Small tables with named rows and columns. After each table, cells are looked up by row and column.

Datubi:
	Meradi	Kaporev	Gotu	Naz
Folun	222	87	26	141
Zemadu	103	100	59	84
Meruk	112	204	185	217
Sasa	116	129	116	241
Mer	107	86	67	52
Vevek	99	147	142	122
Bov	33	59	104	93
Zoturup	165	65	145	105

What is the Gotu of Mer in Datubi?
67
What is the Meradi of Folun in Datubi?
222
What is the Meradi of Vevek in Datubi?
99
What is the Gotu of Sasa in Datubi?
116
What is the Naz of Zemadu in Datubi?
84
What is the Kaporev of Meruk in Datubi?
204
What is the Meradi of Bov in Datubi?
33
What is the Naz of Mer in Datubi?
52

Table Gak
,Kub,Vope,Vesarup,Kon,Zul,Difo,Vif
Gafupun,44.17,76.20,78.20,75.10,32.22,55.56,76.16
Rogu,47.72,85.28,85.76,82.11,31.52,62.03,83.08
Zar,29.08,68.05,75.27,71.15,21.10,40.23,73.05
Tar,63.13,74.99,70.12,68.63,52.03,70.43,68.12
Zolen,27.99,35.56,40.90,37.78,36.38,27.82,39.50
Vobi,34.24,73.99,79.51,75.54,23.31,46.72,77.20
Dubun,24.00,62.08,70.46,66.09,19.07,33.84,68.29
Maf,41.52,77.73,80.61,77.11,28.82,54.05,78.38
Famub,60.83,54.21,50.79,50.97,59.52,60.90,50.10
Basap,34.87,30.64,33.79,31.97,45.44,32.12,33.03
Sovig,53.99,73.82,72.36,70.34,43.32,62.50,70.60
Gof,70.49,74.11,66.52,65.57,59.90,76.07,64.39
Didit,52.06,40.34,39.28,39.58,57.27,49.71,39.08

Vobi, Vesarup => 79.51
Basap, Vesarup => 33.79
Sovig, Kon => 70.34
Tar, Kon => 68.63
Tar, Vif => 68.12
Gof, Kon => 65.57
Sovig, Vesarup => 72.36
Gof, Vesarup => 66.52
Maf, Difo => 54.05
Maf, Vope => 77.73
Zar, Difo => 40.23
Sovig, Vif => 70.60
Basap, Kub => 34.87
Vobi, Kon => 75.54
Gof, Zul => 59.90
Didit, Kon => 39.58
Basap, Kon => 31.97
Which row has the largest Vesarup? Rogu

Tefuni:
|  | Vivoma | Dom | Tela |
|---|---|---|---|
| Romase | 46 | 133 | 140 |
| Fipegan | 31 | 69 | 93 |
| Tilaza | 43 | 78 | 104 |
| Gunom | 190 | 162 | 131 |
| Zunukul | 197 | 145 | 148 |
| Bomulaf | 187 | 180 | 175 |
| Mib | 195 | 176 | 163 |
| Gabo | 165 | 196 | 178 |
| Tik | 41 | 73 | 70 |
| Ter | 74 | 171 | 190 |
| Gati | 198 | 180 | 168 |
| Bis | 119 | 251 | 243 |
| Sori | 37 | 53 | 68 |
| Mapada | 70 | 62 | 46 |

Gabo, Dom => 196
Ter, Vivoma => 74
Mib, Vivoma => 195
Mib, Tela => 163
Ter, Tela => 190
Mapada, Vivoma => 70
Tik, Vivoma => 41
Gabo, Vivoma => 165
Tik, Tela => 70
Fipegan, Tela => 93
Romase, Dom => 133

Vabad:
	Zovoliz	Viresis	Rel	Buven	Dutu	Mokeb	Nof	Sep	Lav
Meb	230	172	234	85	231	127	209	216	92
Lek	232	174	235	88	230	127	208	218	94
Rus	246	189	242	117	221	119	197	237	109
Raseg	248	188	246	107	228	120	204	237	103
Gad	241	194	233	142	204	119	183	236	126
Kubetik	51	119	53	212	70	193	98	64	215
Fasuso	157	182	140	247	102	145	107	173	212
Nanoge	253	187	251	97	236	118	210	240	95
Pavaze	243	223	219	235	156	116	140	254	186
Kerige	45	116	48	212	68	197	97	58	217
Bivisa	49	107	57	174	88	192	113	56	190
Zuz	49	96	64	135	109	194	132	50	165
Mog	242	200	231	161	194	117	173	241	137

Sep of Rus: 237
Buven of Nanoge: 97
Viresis of Zuz: 96
Zovoliz of Bivisa: 49
Buven of Rus: 117
Rel of Fasuso: 140
Lav of Pavaze: 186
Dutu of Lek: 230
Nof of Rus: 197
Zovoliz of Lek: 232
Lav of Bivisa: 190
Rel of Rus: 242
Zovoliz of Rus: 246
Nof of Kerige: 97
Rel of Raseg: 246
Buven of Zuz: 135
Row with the largest Sep: Pavaze

Table Takir
         Mimuza  Badob
Fupigor     547    545
Robub       438    463
Fen         564    452
Romitu      614    507
Mev         583    549
Gabega      465    505
Libifem     471    536
Deku        444    500
Rom         940    607
Pige        690    539
Nav         140    473
Paketat     512    472

Mimuza of Rom = 940
Badob of Robub = 463
Badob of Pige = 539
Mimuza of Fupigor = 547
Mimuza of Deku = 444
Badob of Mev = 549
Mimuza of Mev = 583

Libipu:
|  | Kuzot | Misi |
|---|---|---|
| Nak | 7658 | 9291 |
| Suz | 8127 | 8027 |
| Fik | 185 | 4574 |
| Betosi | 680 | 5637 |
| Bav | 7711 | 8068 |
| Paf | 7907 | 8477 |
| Notusog | 144 | 6492 |
| Big | 4662 | 1175 |

What is the Kuzot of Big in Libipu?
4662
What is the Misi of Suz in Libipu?
8027
What is the Kuzot of Nak in Libipu?
7658
What is the Misi of Bav in Libipu?
8068
What is the Kuzot of Bav in Libipu?
7711
What is the Kuzot of Fik in Libipu?
185
What is the Kuzot of Paf in Libipu?
7907
What is the Misi of Betosi in Libipu?
5637
What is the Kuzot of Betosi in Libipu?
680
What is the Misi of Fik in Libipu?
4574
What is the Misi of Paf in Libipu?
8477
What is the Kuzot of Suz in Libipu?
8127
What is the Misi of Big in Libipu?
1175

Vem
            Fak     Tas  Sekorat
Dum      -38072  -77764   -71485
Duva     -29290  -69383   -72010
Kilanum  -14571   47485    35587
Roz      -17902   42882    32663
Kego      19075   61411      502
Voda       4193   52286     2874
Nud       25235   57008    -9348
Rusikog  -40596  -85132   -52193

What is the Sekorat of Roz in Vem?
32663
What is the Sekorat of Nud in Vem?
-9348
What is the Fak of Rusikog in Vem?
-40596
What is the Sekorat of Voda in Vem?
2874
What is the Sekorat of Duva in Vem?
-72010
What is the Fak of Kego in Vem?
19075
What is the Fak of Kilanum in Vem?
-14571
What is the Tas of Rusikog in Vem?
-85132
What is the Fak of Dum in Vem?
-38072
What is the Fak of Roz in Vem?
-17902
What is the Tas of Kilanum in Vem?
47485
What is the Tas of Voda in Vem?
52286
What is the Sekorat of Dum in Vem?
-71485
What is the Tas of Dum in Vem?
-77764
What is the Fak of Voda in Vem?
4193
What is the Fak of Duva in Vem?
-29290
What is the Sekorat of Kego in Vem?
502

Nid =
        Pameluf  Kir  Kur  Zun  Numaran  Rovap
Nodag        24   35   39   37       28     26
Dosep        23   66   72   68       11     36
Derup        45   48   47   47       42     47
Nozire       35   42   44   43       35     37
Tinavo       27   33   36   34       32     27
Gele         47   32   30   30       52     45
Ruf          39   21   20   20       49     35
Lerizo       33   73   75   71       18     47
Fot          37   24   24   24       45     34
Fis          40   81   81   77       21     56
Furile       52   64   60   58       41     60
Miluba       35   42   44   43       35     37
Meb           9   50   60   55        6     20
Dis          59   57   50   50       51     62

Zun of Furile is 58
Kir of Tinavo is 33
Rovap of Ruf is 35
Pameluf of Furile is 52
Zun of Nodag is 37
Pameluf of Derup is 45
Zun of Meb is 55

Vemi.csv
,Mif,Zetilel,Vofebar,Tufo
Rop,43,73,16,52
Remoris,70,57,47,18
Nep,73,47,56,20
Siro,73,50,53,32
Los,20,94,18,79
Nidovuv,55,68,19,45
Suv,75,47,55,28

Siro, Vofebar => 53
Suv, Tufo => 28
Suv, Mif => 75
Siro, Mif => 73
Siro, Zetilel => 50
Rop, Tufo => 52
Remoris, Zetilel => 57
Nidovuv, Mif => 55
Nidovuv, Zetilel => 68
Remoris, Tufo => 18

Lati =
|  | Peta | Ver |
|---|---|---|
| Zun | 41254 | 37971 |
| Pimub | 1374 | 75424 |
| Ved | 7296 | 13081 |
| Kisugok | 13723 | 8144 |

Zun, Peta -> 41254
Pimub, Ver -> 75424
Ved, Peta -> 7296
Ved, Ver -> 13081
Kisugok, Peta -> 13723
Kisugok, Ver -> 8144
Pimub, Peta -> 1374
Zun, Ver -> 37971
Which row has the largest Ver? Pimub

Dinaton
|  | Terek | Kisilub | Ner | Dul | Tilasug | Vebi | Fes | Sor |
|---|---|---|---|---|---|---|---|---|
| Mabaru | 5257 | 8248 | 7218 | 6487 | 2143 | 3641 | 6961 | 7232 |
| Debu | 4091 | 7671 | 5665 | 6330 | 6589 | 7185 | 5486 | 3553 |
| Vem | 6487 | 7028 | 7900 | 2368 | 5672 | 4121 | 5583 | 4462 |
| Bol | 4076 | 4846 | 6854 | 6515 | 6264 | 5367 | 6372 | 8086 |
| Rif | 8086 | 7985 | 4229 | 1396 | 2169 | 1758 | 7306 | 4502 |
| Sug | 4893 | 5014 | 7780 | 4569 | 2089 | 2987 | 3817 | 7331 |
| Kosis | 2037 | 7975 | 2209 | 7951 | 6844 | 5025 | 4080 | 6658 |
| Nim | 7115 | 8207 | 5989 | 5054 | 2095 | 7754 | 6987 | 5491 |
| Givadis | 4674 | 5290 | 6679 | 3252 | 3343 | 7505 | 5146 | 4664 |
| Sarut | 2422 | 5232 | 6087 | 6247 | 4400 | 4007 | 7779 | 3793 |
| Muv | 8075 | 4039 | 1844 | 4034 | 2904 | 7089 | 5857 | 2243 |
| Vek | 6095 | 3635 | 1704 | 1346 | 3379 | 3821 | 2035 | 8245 |
| Sivug | 5350 | 4081 | 6454 | 6978 | 4825 | 4054 | 3635 | 5036 |
| Rasev | 2634 | 8153 | 2444 | 3330 | 5632 | 1969 | 4412 | 8190 |

Sor of Sivug: 5036
Kisilub of Givadis: 5290
Dul of Kosis: 7951
Vebi of Vek: 3821
Terek of Sug: 4893
Tilasug of Vem: 5672

